Below are the code and all the weights of a small trained network. Each question names an input and a class and asks about switching units off, where a switched-off unit gives its printed mean instead of its output.

import numpy as np


def w(rows, s, z=0):
    codes = np.array(rows[::2]) - 128.0
    scale = np.full(codes.shape[1], s)
    scale[-1] = z or s
    return codes * scale


def norm(h):
    return h / np.sqrt((h * h).mean(-1, keepdims=True) + 1e-5)


def f(y):
    return np.maximum(y, 0)


def log_softmax(a):
    a = a - a.max(-1, keepdims=True)
    return a - np.log(np.exp(a).sum(-1, keepdims=True))


def net(x, mask):
    res = np.array(x, float).reshape(1, 3) / 4 @ E
    u = 0
    for l in range(3):
        y = f(norm(res) @ A[l][:, :-1].T + A[l][:, -1])
        res = res + np.where(mask[u : u + 5], y, B[l][:, -1]) @ B[l][:, :-1]
        u += 5
    return log_softmax(norm(res)[-1] @ U[:, :-1].T + U[:, -1])


A, B = {}, {}
E = w([
[224,87,70,190,155,138,76,146,68],'x0',
[139,83,91,146,155,154,185,197,48],'x1',
[170,129,111,50,149,253,84,135,67],'x2',
],0.0059)
A[0] = w([
[108,158,152,85,106,138,55,53,254,196],'L0N0',
[145,138,130,103,109,234,67,118,105,8],'L0N1',
[90,139,146,60,132,182,86,96,201,149],'L0N2',
[115,120,130,131,167,182,58,109,70,69],'L0N3',
[107,132,93,134,115,157,205,157,130,105],'L0N4',
],0.0085,0.0011)
B[0] = w([
[94,106,254,73,118,66,73,46,46,255],'L0N0',
[159,128,66,106,118,92,195,136,177,216],'L0N1',
[145,154,135,96,122,72,190,90,151,212],'L0N2',
[149,145,114,125,86,156,148,147,158,192],'L0N3',
[85,131,209,127,126,157,101,129,114,169],'L0N4',
],0.0089,0.0088)
A[1] = w([
[79,130,159,231,137,11,87,100,188,148],'L1N0',
[103,133,157,150,97,87,108,99,146,7],'L1N1',
[76,135,83,115,131,130,105,120,122,34],'L1N2',
[59,113,164,160,148,155,84,147,79,16],'L1N3',
[175,122,92,199,110,60,60,97,196,202],'L1N4',
],0.012,0.0014)
B[1] = w([
[47,104,168,42,175,59,8,2,130,247],'L1N0',
[100,115,131,130,35,182,68,101,142,192],'L1N1',
[123,127,129,89,111,108,150,151,176,128],'L1N2',
[238,101,170,159,181,54,226,147,78,155],'L1N3',
[51,161,205,232,61,172,76,167,114,175],'L1N4',
],0.0085,0.013)
A[2] = w([
[138,128,145,158,134,188,97,180,120,178],'L2N0',
[105,115,132,51,153,110,139,84,153,159],'L2N1',
[80,135,190,54,118,135,103,84,143,159],'L2N2',
[171,135,7,98,172,207,93,139,150,3],'L2N3',
[60,144,167,61,150,155,63,90,57,150],'L2N4',
],0.011,0.0021)
B[2] = w([
[135,240,169,116,100,202,140,105,169,147],'L2N0',
[136,120,49,193,177,174,36,156,85,205],'L2N1',
[72,132,142,188,190,84,71,90,125,252],'L2N2',
[85,2,148,62,43,71,111,147,193,169],'L2N3',
[80,101,175,182,123,65,107,96,171,246],'L2N4',
],0.0082,0.015)
U = w([
[70,144,40,111,222,194,167,155,142,2],'0',
[195,149,20,65,169,85,121,48,149,8],'1',
[37,111,204,172,190,39,12,2,124,234],'2',
[149,187,157,224,62,235,124,179,142,81],'3',
[164,25,55,33,28,162,171,188,221,219],'4',
[197,84,191,165,225,104,247,171,50,87],'5',
],0.0077,0.0023)

Each question gives the input, the list of numbers given to net, and the class t.
The units are the neurons (one row each of A and B). Each row of codes is followed by its name. A weight is (code - 128) times the scale printed after its matrix; where a second scale follows, it is the last column's (A, B and U).
mask holds one flag per neuron, layer by layer. A switched-off neuron (its flag False) gives its mean, the last column of its row in B, instead of its output. The means were averaged over made-up inputs and are rounded, as every weight is.
A unit's drop is (log p(t) with every unit on - log p(t) with that unit switched off) / (log p(t) with every unit on - log p(t) with every unit switched off).
The circuit of an input: a set's keep is (log p(t) with only the set's units on - log p(t) with every unit switched off) / (log p(t) with every unit on - log p(t) with every unit switched off). Starting from the 12 units with the biggest drops (on a tie, the unit counted first), units are removed one at a time, each time the one whose removal leaves the highest keep (on an exact tie, the one counted first), for as long as the keep stays at least 0.8.
units of the circuit, in order: the units of the circuit, biggest drop first
unit that matters most: the unit with the biggest drop
top k neurons: the k neurons with the biggest drops, biggest first
top k neurons in layer l: the k neurons of layer l with the biggest drops, biggest first
drop when u is switched off: that unit's drop, to one decimal
input [-2,5,-2], class 5: unit that matters most : L1N3
input [8,5,0], class 4: units of the circuit, in order : L1N0, L0N0, L2N2
input [4,5,-3], class 5: top 2 neurons in layer 2 : L2N2, L2N4
input [-2,8,5], class 4: top 3 neurons : L1N0, L0N0, L1N4
input [7,-2,1], class 3: top 2 neurons : L1N4, L1N0
input [-1,-2,5], class 1: top 3 neurons in layer 1 : L1N0, L1N4, L1N1
input [-6,8,-3], class 5: top 2 neurons in layer 0 : L0N0, L0N2
input [0,8,1], class 5: top 2 neurons : L1N0, L1N3
input [3,8,-5], class 5: top 2 neurons : L0N2, L1N3
input [-1,4,5], class 4: top 2 neurons : L0N0, L1N0
input [5,-2,2], class 3: top 2 neurons : L1N0, L1N4
input [1,4,-2], class 5: top 3 neurons : L1N3, L0N2, L0N0
input [-5,8,2], class 5: top 2 neurons : L1N3, L1N0
input [0,-3,8], class 1: top 2 neurons in layer 0 : L0N1, L0N2
input [2,6,-3], class 5: top 3 neurons : L0N2, L0N0, L1N3
input [3,8,-4], class 5: top 2 neurons : L0N0, L1N0
input [3,4,3], class 4: drop when L0N0 is switched off : 0.1
input [4,0,3], class 4: drop when L1N4 is switched off : 0.0
input [3,8,8], class 4: drop when L1N0 is switched off : 0.1
